Each row has a name. After each piece below comes the name of the row it's from, unless a question asks for something else. Each question is about the rows just above it.

[158  80  85 129] = Sig
[ 80 129 157  84] = rupu
[ 84 106 121 127] = fon
[ 84 128 106 121] = Pes
[157  80 129  85] = mis
[127 155 188 143] = Roge
Put [ 80  84 129 157] back in order: which row is it? -> rupu
Put [129 158  80  85] back in order: which row is it? -> Sig
Which row holds these entries in another order? [155 188 143 127] -> Roge
Which row holds these entries in another order? [121 106 128  84] -> Pes
Which row holds these entries in another order? [ 80  85 129 157] -> mis
[121  84 128 106] is which row reordered? -> Pes
[129  85 157  80] is which row reordered? -> mis

[150 111 105  99 111] -> Noruz
[146 180 132 128  85] -> Gul
[128 131 181 172  85] -> fuf
[128 180 132 146  84] -> Benu
[129 132  84 146 180] -> Gorum
[181 172  85 128 131] is which row reordered? -> fuf
Put [ 84 128 132 146 180] back in order: which row is it? -> Benu
[ 85 128 132 180 146] is which row reordered? -> Gul
Which row holds these entries in another order? [ 84 146 132 180 128] -> Benu

[124 121 166 119 137 114 147 128 145 114 109 138 134 146 124 119 139 111
 140 126 113 123 133 124 143 140 125 117 122 142] = mopu
[139 119 128 142 122 126 123 138 124 125 137 124 119 147 113 143 111 121
 140 114 145 116 124 140 109 134 133 114 146 166] = febe
[158 131 168 172 106 127 143 124 138 110 123 149 151 119 163 106 153 122
 114 174 103 113 158 168 122 107 122 165 133 169] = rafe
[124 106 114 172 119 110 158 165 107 143 153 174 151 169 131 168 168 113
 106 158 133 149 122 103 122 127 163 138 121 123] = Bive
[158 113 122 169 163 110 103 114 108 131 165  91 122 143 158 124 149 151
 158 127 168 106 169 119 107 172 123 174 138 133] = lero
[134 119 124 137 140 117 109 114 113 126 140 142 122 124 147 125 133 123
 146 124 145 111 139 122 114 143 119 138 166 128] = danet
Put [128 134 119 124 137 140 117 109 114 113 126 140 142 122 124 147 125 133
 123 146 124 145 111 139 122 114 143 119 138 166] back in order: which row is it? -> danet
[166 128 134 119 124 137 140 117 109 114 113 126 140 142 122 124 147 125
 133 123 146 124 145 111 139 122 114 143 119 138] is which row reordered? -> danet
[124 133 119 163 122 153 110 106 114 122 138 158 122 165 107 131 168 113
 168 143 103 106 123 149 127 172 174 151 158 169] is which row reordered? -> rafe
Which row holds these entries in another order? [103 106 106 107 110 113 114 119 121 122 122 123 124 127 131 133 138 143
 149 151 153 158 158 163 165 168 168 169 172 174] -> Bive
Which row holds these entries in another order? [124 143 140 125 117 122 142 124 121 166 119 137 114 147 128 145 114 109
 138 134 146 124 119 139 111 140 126 113 123 133] -> mopu

[ 76 119 127 133 145  89 106 134  81 142 110] -> nev
[108 155  88 112 106 147 166 138  88 146 104] -> Lino
[109 157 151 136 162 119 137 142 173 100 173] -> pup
[155 109 129 150 156 185 116 140 171 143 138] -> zev
[110 115 149 154 138 171 142 140 157 128 186] -> fir
[143 157 151 136 162 119 137 142 173 100 173] -> nute
[154 110 128 149 157 185 115 140 171 142 138] -> Kip
[185 115 140 171 142 138 154 110 128 149 157] is which row reordered? -> Kip
Put [ 89 106 134  81 142 110  76 119 127 133 145] back in order: which row is it? -> nev
Put [110 115 128 138 140 142 149 154 157 171 185] back in order: which row is it? -> Kip

[123 152 167 149 195 185 160 124 186 192 153 162 154 161 114 192 189 117
 102 199 128 188 115 175 123 183 164 185 147 156 185 100 138 136 110 119
 188 151 187 160 161 190  96 187 148 157  93] -> Fiv
[ 70 177  80  91 139 133 137 113 138 130  92 119  92 135  92  75 106 122
  98  68 125 125 184 125 182  91 140 142 164 131 128 119  73  93 157 137
 130 126 120 151 137  82 134 119 113  74 119] -> pifu
[130  97 113 157 117 108  97 126 126 117  97  83  97  90 141 119 112 134
 160 111 130 102 163 131 130 133  80 126 105  87 137 145 172 154 144 139
 121  98 122  84  90 115 171 117 101  87 186] -> Lomag
[ 75  92 164 142 119 126 122 137 113 119 138 130 184  91 177 119 113 120
 137 139  93 128  74 157 131  73 137 133 140 119 135 125  82 125  80 131
 125  70 106 134 182  98 151  92  91  68  92] -> nir
[164 119 126 138 151 137  80 177  73 119 140 113 137  70 137 131 120  92
  92  68  91 133 157 130  98  74 139 119 142 184  93 131 134 113 128  91
 106 135 122  82 125 125  75 125  92 119 182] is which row reordered? -> nir
Put [186  87 101 117 171 115  90  84 122  98 121 139 144 154 172 145 137  87
 105 126  80 133 130 131 163 102 130 111 160 134 112 119 141  90  97  83
  97 117 126 126  97 108 117 157 113  97 130] back in order: which row is it? -> Lomag
Which row holds these entries in another order? [119  74 113 119 134  82 137 151 120 126 130 137 157  93  73 119 128 131
 164 142 140  91 182 125 184 125 125  68  98 122 106  75  92 135  92 119
  92 130 138 113 137 133 139  91  80 177  70] -> pifu
Put [ 93 157 148 187  96 190 161 160 187 151 188 119 110 136 138 100 185 156
 147 185 164 183 123 175 115 188 128 199 102 117 189 192 114 161 154 162
 153 192 186 124 160 185 195 149 167 152 123] back in order: which row is it? -> Fiv
Put [121  98 122  84  90 115 171 117 101  87 186 130  97 113 157 117 108  97
 126 126 117  97  83  97  90 141 119 112 134 160 111 130 102 163 131 130
 133  80 126 105  87 137 145 172 154 144 139] back in order: which row is it? -> Lomag
Put [101  87 186 130  97 113 157 117 108  97 126 126 117  97  83  97  90 141
 119 112 134 160 111 130 102 163 131 130 133  80 126 105  87 137 145 172
 154 144 139 121  98 122  84  90 115 171 117] back in order: which row is it? -> Lomag
Put [ 92  68  91  92 151  98 182 134 106  70 125 131  80 125  82 125 135 119
 140 133 137  73 131 157  74 128  93 139 137 120 113 119 177  91 184 130
 138 119 113 137 122 126 119 142 164  92  75] back in order: which row is it? -> nir

[182 103 128  82 125 126 117 128 165 127 131 119 133 183 126 124 178  84
 110 126 125 125  70 121 128 126 157 145] = meb
[127 125 128 121 177 117  84  82 126 126 110 165 127 124 103 182 119 131
 128 157 183  70 133 126 145 128 125 126] = topo
[121 127  84 110 126  82 126 124 125 126 131 125 117 128 145 126 178 133
 182 157 128 119 126 183  70 165 103 128] = Naku
[128 129 128 128 129 129 127 127 128 129 127 128 128 125 128 127 128 128
 128 128 128 128 128 125 129 129 128 128] = retep
[128 128 129 129 128 128 127 128 128 129 128 128 128 128 125 129 126 127
 127 128 129 128 128 128 128 127 128 129] = pugud
Put [145 157 126 128 121  70 125 125 126 110  84 178 124 126 183 133 119 131
 127 165 128 117 126 125  82 128 103 182] back in order: which row is it? -> meb
Put [ 70  82  84 103 110 117 119 121 124 125 125 125 126 126 126 126 127 128
 128 128 131 133 145 157 165 178 182 183] back in order: which row is it? -> meb
Which row holds these entries in another order? [125 126 127 127 127 127 128 128 128 128 128 128 128 128 128 128 128 128
 128 128 128 128 129 129 129 129 129 129] -> pugud
[131  70 125 128 121 126 145 126 103 125 128 157 133 127  82 183 128 124
 182 119 126 165 178 117 126 125 110  84] is which row reordered? -> meb
Which row holds these entries in another order? [126 121 126 128 103 131 127 125 128 126 126 124 125 157 126  70 183 182
 133 110 178 165  82  84 145 119 128 117] -> Naku
Put [103 128 121 127  84 110 126  82 126 124 125 126 131 125 117 128 145 126
 178 133 182 157 128 119 126 183  70 165] back in order: which row is it? -> Naku

